Here is a tiny trained network, its code and every weight. The questions are about switching its units off for an input and a class, where a switched-off unit gives its printed mean instead of its output.

import numpy as np


def w(rows, s, z=0):
    codes = np.array(rows[::2]) - 128.0
    scale = np.full(codes.shape[1], s)
    scale[-1] = z or s
    return codes * scale


def norm(h):
    return h / np.sqrt((h * h).mean(-1, keepdims=True) + 1e-5)


def f(y):
    return y / 2 * (1 + np.tanh(0.7978845608 * (y + 0.044715 * y**3)))


def log_softmax(a):
    a = a - a.max(-1, keepdims=True)
    return a - np.log(np.exp(a).sum(-1, keepdims=True))


def net(x, mask):
    res = np.array(x, float).reshape(1, 6) / 4 @ E
    u = 0
    for l in range(3):
        y = f(norm(res) @ A[l][:, :-1].T + A[l][:, -1])
        res = res + np.where(mask[u : u + 5], y, B[l][:, -1]) @ B[l][:, :-1]
        u += 5
    return log_softmax(norm(res)[-1] @ U[:, :-1].T + U[:, -1])


A, B = {}, {}
E = w([
[91,216,134,107,71,74,193,100,107],'x0',
[115,116,111,123,117,133,128,135,133],'x1',
[150,116,122,184,54,136,95,11,203],'x2',
[254,199,90,89,34,214,106,190,105],'x3',
[72,127,226,169,75,224,169,102,77],'x4',
[97,159,133,132,112,117,43,122,85],'x5',
],0.012)
A[0] = w([
[112,138,145,149,160,155,142,183,83,12],'L0N0',
[82,146,138,134,121,132,24,119,60,12],'L0N1',
[152,53,159,157,153,191,83,143,118,52],'L0N2',
[172,81,123,134,146,165,249,119,157,34],'L0N3',
[92,108,186,149,106,210,151,122,95,29],'L0N4',
],0.022,0.011)
B[0] = w([
[96,119,118,29,127,139,120,147,103,186],'L0N0',
[108,140,233,167,53,91,65,240,200,185],'L0N1',
[100,227,118,106,196,186,187,75,187,239],'L0N2',
[96,169,218,163,56,86,7,206,149,232],'L0N3',
[212,84,29,165,145,29,149,117,99,254],'L0N4',
],0.019,0.0066)
A[1] = w([
[96,47,178,119,142,252,216,141,83,2],'L1N0',
[76,43,208,180,170,179,117,94,55,22],'L1N1',
[135,29,160,161,92,242,159,132,74,8],'L1N2',
[56,97,229,151,131,242,148,105,85,31],'L1N3',
[89,173,144,149,51,90,220,99,70,28],'L1N4',
],0.018,0.0054)
B[1] = w([
[103,191,209,101,158,131,80,139,153,135],'L1N0',
[86,89,11,213,68,200,147,171,83,145],'L1N1',
[144,171,182,107,88,136,178,197,131,122],'L1N2',
[114,100,73,115,105,87,124,176,109,138],'L1N3',
[149,211,130,124,238,195,162,98,207,255],'L1N4',
],0.012,0.005)
A[2] = w([
[140,102,171,195,52,193,113,2,137,113],'L2N0',
[203,139,169,135,66,246,143,134,34,58],'L2N1',
[109,92,183,76,153,171,163,164,42,84],'L2N2',
[32,56,208,181,175,122,168,80,82,56],'L2N3',
[107,205,179,125,58,92,221,100,66,1],'L2N4',
],0.026,0.0037)
B[2] = w([
[89,67,181,47,151,96,157,137,79,254],'L2N0',
[112,125,78,252,69,148,158,121,85,212],'L2N1',
[95,66,157,105,96,93,177,4,128,189],'L2N2',
[232,162,82,176,21,213,114,163,75,223],'L2N3',
[126,128,155,120,233,166,114,164,198,200],'L2N4',
],0.018,0.0081)
U = w([
[110,161,214,155,53,93,49,203,159,96],'0',
[123,139,109,111,126,107,130,104,123,251],'1',
[157,155,64,179,60,215,169,116,46,98],'2',
[233,79,33,97,207,2,93,98,123,104],'3',
[117,195,131,77,235,221,145,78,182,85],'4',
[76,45,164,16,101,98,154,67,57,100],'5',
],0.0085,0.012)

Each question gives the input, the list of numbers given to net, and the class t.
The units are the neurons (one row each of A and B). Each row of codes is followed by its name. A weight is (code - 128) times the scale printed after its matrix; where a second scale follows, it is the last column's (A, B and U).
mask holds one flag per neuron, layer by layer. A switched-off neuron (its flag False) gives its mean, the last column of its row in B, instead of its output. The means were averaged over made-up inputs and are rounded, as every weight is.
A unit's drop is (log p(t) with every unit on - log p(t) with that unit switched off) / (log p(t) with every unit on - log p(t) with every unit switched off).
The circuit of an input: a set's keep is (log p(t) with only the set's units on - log p(t) with every unit switched off) / (log p(t) with every unit on - log p(t) with every unit switched off). Starting from the 12 units with the biggest drops (on a tie, the unit counted first), units are removed one at a time, each time the one whose removal leaves the highest keep (on an exact tie, the one counted first), for as long as the keep stays at least 0.8.
units of the circuit, in order: the units of the circuit, biggest drop first
unit that matters most: the unit with the biggest drop
top k neurons: the k neurons with the biggest drops, biggest first
top k neurons in layer l: the k neurons of layer l with the biggest drops, biggest first
input [4,-5,-7,-7,-5,-3], class 2: top 2 neurons	L2N3; L0N4
input [6,-4,8,3,4,-3], class 5: top 2 neurons	L2N0; L0N2
input [6,-8,6,7,-4,8], class 0: top neuron	L0N2
input [-7,-8,3,-7,-7,-8], class 0: units of the circuit, in order	L0N3; L0N4
input [3,5,-8,-8,2,-4], class 2: top 2 neurons	L2N3; L1N1
input [-8,2,-7,7,-4,0], class 4: top 3 neurons	L0N2; L2N3; L0N3
input [2,1,-5,4,-2,-2], class 5: top 2 neurons	L2N2; L0N0
input [-7,-4,8,3,-5,-2], class 5: top 2 neurons in layer 0	L0N4; L0N0
input [7,0,-6,6,-6,1], class 4: units of the circuit, in order	L0N4; L2N4
input [-5,2,5,-7,4,-5], class 2: top 2 neurons	L2N3; L0N1
input [-1,1,-8,-1,8,-8], class 0: top 3 neurons	L0N3; L0N4; L2N0
input [5,-5,6,-4,-3,-1], class 5: top 2 neurons in layer 0	L0N2; L0N4
input [-1,-4,-8,-8,1,-5], class 2: top 3 neurons	L2N3; L1N1; L2N0
input [8,-1,4,-7,3,-1], class 4: top neuron	L1N4
input [-7,6,-5,-6,-4,-7], class 0: top 2 neurons	L0N3; L0N4
input [-8,4,4,-5,3,-5], class 4: top 2 neurons in layer 0	L0N2; L0N1
input [2,3,-2,7,-2,-7], class 0: top 2 neurons	L0N3; L2N3
input [3,-3,-7,6,-4,5], class 5: top 2 neurons	L2N2; L2N3
input [-8,-1,-8,0,-7,0], class 4: top 2 neurons in layer 0	L0N2; L0N4
input [6,-2,-4,5,-2,-4], class 4: unit that matters most	L2N4
input [-2,3,-7,1,3,5], class 5: top 3 neurons	L0N0; L2N2; L0N3
input [8,2,5,-8,6,-3], class 2: top 3 neurons	L2N3; L0N2; L1N1
input [4,-2,-7,-5,4,7], class 0: top 2 neurons in layer 2	L2N0; L2N3
input [-4,-5,7,-8,-7,-2], class 2: top 2 neurons in layer 0	L0N4; L0N3
input [5,-2,-7,6,5,-8], class 0: top 2 neurons in layer 2	L2N4; L2N3
input [-7,-5,-7,-6,-1,-7], class 0: top 2 neurons in layer 0	L0N3; L0N2
input [-4,3,-2,-6,-1,3], class 2: unit that matters most	L2N3
input [-5,5,8,-6,-1,-6], class 5: top 3 neurons in layer 2	L2N0; L2N1; L2N4
input [-6,-7,8,0,-4,-3], class 5: top 2 neurons in layer 2	L2N0; L2N4
